Here is a tiny trained network, its code and every weight. The questions are about switching its units off for an input and a target symbol, where a switched-off unit gives its printed mean instead of its output.

import numpy as np


def w(rows, s, z=0):
    codes = np.array(rows[::2]) - 128.0
    scale = np.full(codes.shape[1], s)
    scale[-1] = z or s
    return codes * scale


def norm(h):
    return h / np.sqrt((h * h).mean(-1, keepdims=True) + 1e-5)


def f(y):
    return y / 2 * (1 + np.tanh(0.7978845608 * (y + 0.044715 * y**3)))


def softmax(a):
    e = np.exp(a - a.max(-1, keepdims=True))
    return e / e.sum(-1, keepdims=True)


def log_softmax(a):
    a = a - a.max(-1, keepdims=True)
    return a - np.log(np.exp(a).sum(-1, keepdims=True))


def net(x, mask):
    ids = ['γδεζηθλμξπτφψω'.index(c) for c in x.split()]
    T = len(ids)
    res = E[ids] + P[:T]
    q, k, v = (norm(res) @ M[0].T for M in (Q, K, V))
    z = softmax(np.where(np.tri(T) > 0, q @ k.T / 3**0.5, -1e9)) @ v
    res = res + np.where(mask[0], z, O[0][:, -1]) @ O[0][:, :-1]
    y = f(norm(res) @ A[0][:, :-1].T + A[0][:, -1])
    res = res + np.where(mask[1:9], y, B[0][:, -1]) @ B[0][:, :-1]
    return log_softmax(norm(res)[-1] @ U[:, :-1].T + U[:, -1])


Q, K, V, O, A, B = {}, {}, {}, {}, {}, {}
E = w([
[170,107,155,146,168,30],'γ',
[179,171,141,116,90,120],'δ',
[100,78,209,137,121,76],'ε',
[152,154,109,179,79,112],'ζ',
[170,69,118,150,84,23],'η',
[236,161,88,183,127,73],'θ',
[104,135,189,164,169,118],'λ',
[102,132,146,115,105,30],'μ',
[112,136,123,198,143,47],'ξ',
[208,125,128,222,152,132],'π',
[158,154,204,108,154,140],'τ',
[130,63,131,255,79,117],'φ',
[210,99,183,81,107,65],'ψ',
[163,53,182,165,71,106],'ω',
],0.0062)
P = w([
[116,129,108,111,135,176],'0',
[113,62,74,103,136,23],'1',
[170,185,98,142,137,182],'2',
[119,77,88,118,134,14],'3',
[174,180,102,144,141,180],'4',
[124,93,103,132,136,8],'5',
[174,185,98,145,136,181],'6',
[133,125,131,157,133,5],'7',
[165,179,114,145,141,185],'8',
],0.011)
Q[0] = w([
[78,81,112,84,98,72],'H1',
[151,120,160,86,124,83],'H1',
[180,241,156,115,63,253],'H1',
],0.015)
K[0] = w([
[195,230,218,161,5,32],'H1',
[170,154,219,73,128,20],'H1',
[96,108,37,4,150,255],'H1',
],0.0091)
V[0] = w([
[104,29,159,231,139,174],'H1',
[180,65,215,2,181,91],'H1',
[58,158,131,190,230,67],'H1',
],0.0087)
O[0] = w([
[124,2,137,206,199,124,125],'H1',
[162,224,227,130,135,199,254],'H1',
[119,84,107,35,138,222,215],'H1',
],0.0097,0.0065)
A[0] = w([
[140,47,129,199,196,213,34],'N1',
[71,95,155,51,143,106,57],'N2',
[65,170,108,179,126,221,254],'N3',
[37,114,64,152,217,79,134],'N4',
[101,65,180,93,2,96,104],'N5',
[164,150,36,191,161,75,133],'N6',
[155,205,188,69,142,71,141],'N7',
[203,167,188,228,118,132,121],'N8',
],0.0095,0.0051)
B[0] = w([
[74,246,70,107,150,139,145],'N1',
[85,174,146,183,136,87,156],'N2',
[223,74,135,100,149,61,181],'N3',
[211,202,188,147,109,139,158],'N4',
[145,154,166,123,70,199,139],'N5',
[82,108,168,91,95,229,147],'N6',
[125,82,84,173,146,117,254],'N7',
[57,86,132,52,109,111,192],'N8',
],0.011,0.0091)
U = w([
[168,82,97,220,219,71,131],'γ',
[217,180,18,101,94,67,23],'δ',
[65,86,223,193,151,166,154],'ε',
[92,148,123,109,50,221,220],'ζ',
[187,52,137,197,30,119,128],'η',
[106,44,25,62,115,178,158],'θ',
[24,153,134,47,214,131,77],'λ',
[26,168,67,132,83,83,250],'μ',
[151,230,189,184,131,69,136],'ξ',
[104,233,58,131,191,184,90],'π',
[229,85,183,97,174,189,115],'τ',
[149,161,113,228,146,233,154],'φ',
[136,57,146,48,103,2,2],'ψ',
[39,46,178,79,80,140,148],'ω',
],0.0096,0.0031)

Each question gives the input, a string of symbols that net reads in full, and the target symbol t.
The units are the heads (3 rows each of Q, K, V and O) and the neurons (one row each of A and B). Each row of codes is followed by its name. A weight is (code - 128) times the scale printed after its matrix; where a second scale follows, it is the last column's (O, A, B and U).
mask holds one flag per unit, heads first, then neurons. A switched-off unit (its flag False) gives its mean, the last column of its rows in O or B, instead of its output. The means were averaged over made-up inputs and are rounded, as every weight is.
A unit's drop is (log p(t) with every unit on - log p(t) with that unit switched off) / (log p(t) with every unit on - log p(t) with every unit switched off).
The circuit of an input: a set's keep is (log p(t) with only the set's units on - log p(t) with every unit switched off) / (log p(t) with every unit on - log p(t) with every unit switched off). Starting from all 9 units, units are removed one at a time, each time the one whose removal leaves the highest keep (on an exact tie, the one counted first), for as long as the keep stays at least 0.8.
circuit, biggest first: the units of the circuit, biggest drop first
unit that matters most: the unit with the biggest drop
top k neurons: the k neurons with the biggest drops, biggest first
drop of u: that unit's drop, to one decimal
input ψ γ ψ π γ φ μ φ, target φ: top 3 neurons : (N4; N8; N1)
input ε δ ξ δ, target δ: circuit, biggest first : (H1; N7)
input δ γ ω γ ξ η, target η: unit that matters most : N5
input θ μ ω ψ γ γ φ, target ζ: circuit, biggest first : (H1; N6; N7)
input μ γ ξ ζ ξ ξ π τ, target τ: circuit, biggest first : (H1; N1; N7)
input μ γ μ ξ ε π γ γ ζ, target δ: circuit, biggest first : (H1; N3)
input τ γ ε μ η ζ ξ, target ψ: circuit, biggest first : (N8; N3)
input γ ξ ψ ξ γ γ ζ, target τ: circuit, biggest first : (N3; H1)
input λ φ ψ, target π: top 2 neurons : (N1; N8)
input ξ ξ ξ γ τ τ γ ζ, target ζ: circuit, biggest first : (H1; N5; N3)
input ε γ γ ω ξ ε ε γ λ, target λ: circuit, biggest first : (H1; N1; N8)
input ξ ψ γ μ, target μ: top 3 neurons : (N3; N2; N4)
input γ μ ξ λ, target λ: top 3 neurons : (N2; N7; N4)
input θ π ε γ μ, target ζ: top neuron : (N6)
input ψ φ θ ζ ε γ γ η, target η: top 2 neurons : (N5; N8)
input τ ξ ξ η π, target ψ: top 2 neurons : (N8; N3)
input π γ γ ξ φ π ζ ω η, target φ: top 3 neurons : (N4; N6; N1)
input ξ λ φ ξ, target ξ: drop of H1 : 0.4
input ξ ξ ζ, target θ: drop of N4 : 0.0
input ξ μ ξ μ π, target θ: drop of H1 : 0.5
input ψ ξ ε, target ξ: drop of H1 : 1.3
input τ ψ γ δ ζ, target ψ: unit that matters most : N8
